Questions about the grid below. Counting starts at 1.
1) What is the entry in row 1 and column 1?
2) What is the entry at row 3, column 2?
3) What is the entry in row 2 and column 1?
4) What is the entry in row 1 and column 2?
5) What is the entry just right of the centre entry?
6) What is the entry in the bottom-right corner?
7) What is the bottom-left entry?
[[137 131 126 136 134 135 122 123 124 128 127 129 134 141 126]
 [135 129 120 134 127 134 118 121 132 129 124 135 129 138 133]
 [123 131 125 121 115 141 119 117 152 131 113 124 144 114 149]
 [136 129 123 134 128 135 118 122 131 129 126 131 132 139 132]
 [130 126 138 134 146 124 133 131 116 130 134 126 124 135 114]
 [136 131 131 136 140 133 127 125 120 129 129 130 133 140 120]
 [134 127 123 132 125 134 115 121 131 129 126 133 131 135 135]
 [124 131 120 122 116 139 119 117 152 131 117 130 145 116 148]
 [134 128 118 133 126 134 117 121 132 129 127 133 133 136 135]
 [122 126 136 132 139 113 146 140 115 124 143 127 118 132 113]
 [136 131 129 136 138 135 125 124 123 129 129 129 128 141 122]
 [126 125 135 133 145 119 137 134 114 128 139 122 116 133 114]
 [127 129 123 125 118 136 118 117 145 130 118 131 136 121 145]
 [134 129 131 136 144 131 128 127 119 130 133 130 130 138 117]
 [125 125 134 127 130 107 149 143 107 119 144 136 111 129 108]]
1) 137
2) 131
3) 135
4) 131
5) 152
6) 108
7) 125

[[125  98 150 102]
 [156 128 146 146]
 [114 118 112 132]
 [127 106 127 124]
 [144 156 154 104]
 [140 134 135 131]
 [102 133 126 107]
 [137 156 148 118]
 [113 139 108 114]
 [124 102 158 124]
 [119 106 154 120]
 [126 102 114 114]
 [100 102 153 104]]
Counting starts at 1.
Give the bottom-left entry.
Answer: 100
Give the entry in row 1 and column 2.
Answer: 98
Give the top-left entry.
Answer: 125
The entry in row 2 and column 3 is 146
Give the top entry of the column that holds the largest entry.
Answer: 150
Give the entry just right of 100.
Answer: 102
Give the entry in row 2 and column 2.
Answer: 128
The bottom entry of the column that holds the largest entry: 153
Give the entry at row 3, column 1.
Answer: 114
The entry in the bottom-right corner is 104
Give the entry directly below 119.
Answer: 126
The entry in row 2 and column 1: 156
The entry directly below the largest entry: 154
The entry directly above 113 is 137
The entry directly below 108: 158

M =
[[151 122 132 152]
 [102 126 123 110]
 [102 124 123 113]
 [102 124 123 111]
 [137 122 131 149]
 [102 125 123 111]
 [149 121 132 149]
 [149 122 133 147]
 [150 122 132 151]
 [107 127 124 110]
 [151 123 133 150]
 [102 124 122 112]]
Counting starts at 1.
The entry at row 2, column 2: 126
The entry in the top-right corner -> 152
Read off the entry in row 2 and column 1.
102
Read off the entry at row 2, column 3.
123
The bottom entry of the column that holds the largest entry: 112
Read off the entry directly below 113.
111
The entry at row 3, column 1: 102
The entry at row 1, column 3: 132
The entry directly below the largest entry is 110
Read off the entry directly above 112.
150
The entry in row 1 and column 2 -> 122
Read off the entry at row 1, column 1.
151
Read off the entry directly below 125.
121
The entry directly above 147: 149
Read off the entry just right of 107.
127

125	127	128	126	131	129	131	138	123	131	121	137	128	124
138	133	126	127	124	121	139	126	118	137	129	133	149	132
132	126	146	121	136	148	129	125	128	144	123	125	119	117
126	127	131	125	132	132	131	136	124	132	121	135	127	123
132	127	142	123	135	143	131	126	126	142	123	127	123	119
125	127	130	126	131	131	131	137	123	131	121	136	127	123
132	128	138	124	132	138	130	125	127	138	126	126	125	122
131	128	137	126	130	138	126	120	132	134	130	120	121	125
140	132	136	121	130	133	143	131	113	149	120	139	145	123
117	122	135	125	137	140	124	140	129	127	118	133	110	118
126	127	131	126	131	132	130	134	124	132	122	134	126	123
117	122	137	125	138	142	122	138	132	127	120	130	106	117
126	128	127	125	131	127	135	142	118	132	118	142	134	124
125	127	134	123	135	136	134	141	120	136	116	140	126	119
140	131	141	121	133	139	140	127	116	151	121	135	140	120
The bottom entry of the column that holds the largest entry: 151
The entry just left of the largest entry: 116
Report the last entry, reading row by row.
120
The third entry on the main diagonal: 146
Report the top entry of the column that holds the largest entry.
131
The smallest entry in the first row -> 121
Report the first entry in reading order.
125
The third entry, reading row by row is 128
The top-right entry is 124
Report the minimum.
106
The 4th entry in reading order -> 126
Report the second smallest entry.
110
The entry directly below 106 is 134
The entry in the bottom-left corner -> 140
Report the largest entry in the last column.
132
Report the entry just right of the smallest entry.
117
Report the top entry of the column that holds the smallest entry.
128
Report the third smallest entry.
113
The second entry in reading order -> 127
The 5th entry in reading order: 131
Report the bottom entry of the column that holds the smallest entry.
140

Read these off the row that follows.
1) The entry just left of the largest entry?
2) The entry just right of 101?
3) The entry just left of 128?
4) The entry just left of 101?
102	105	139	101	131	125	114	149	112	128	133	138
1) 114
2) 131
3) 112
4) 139
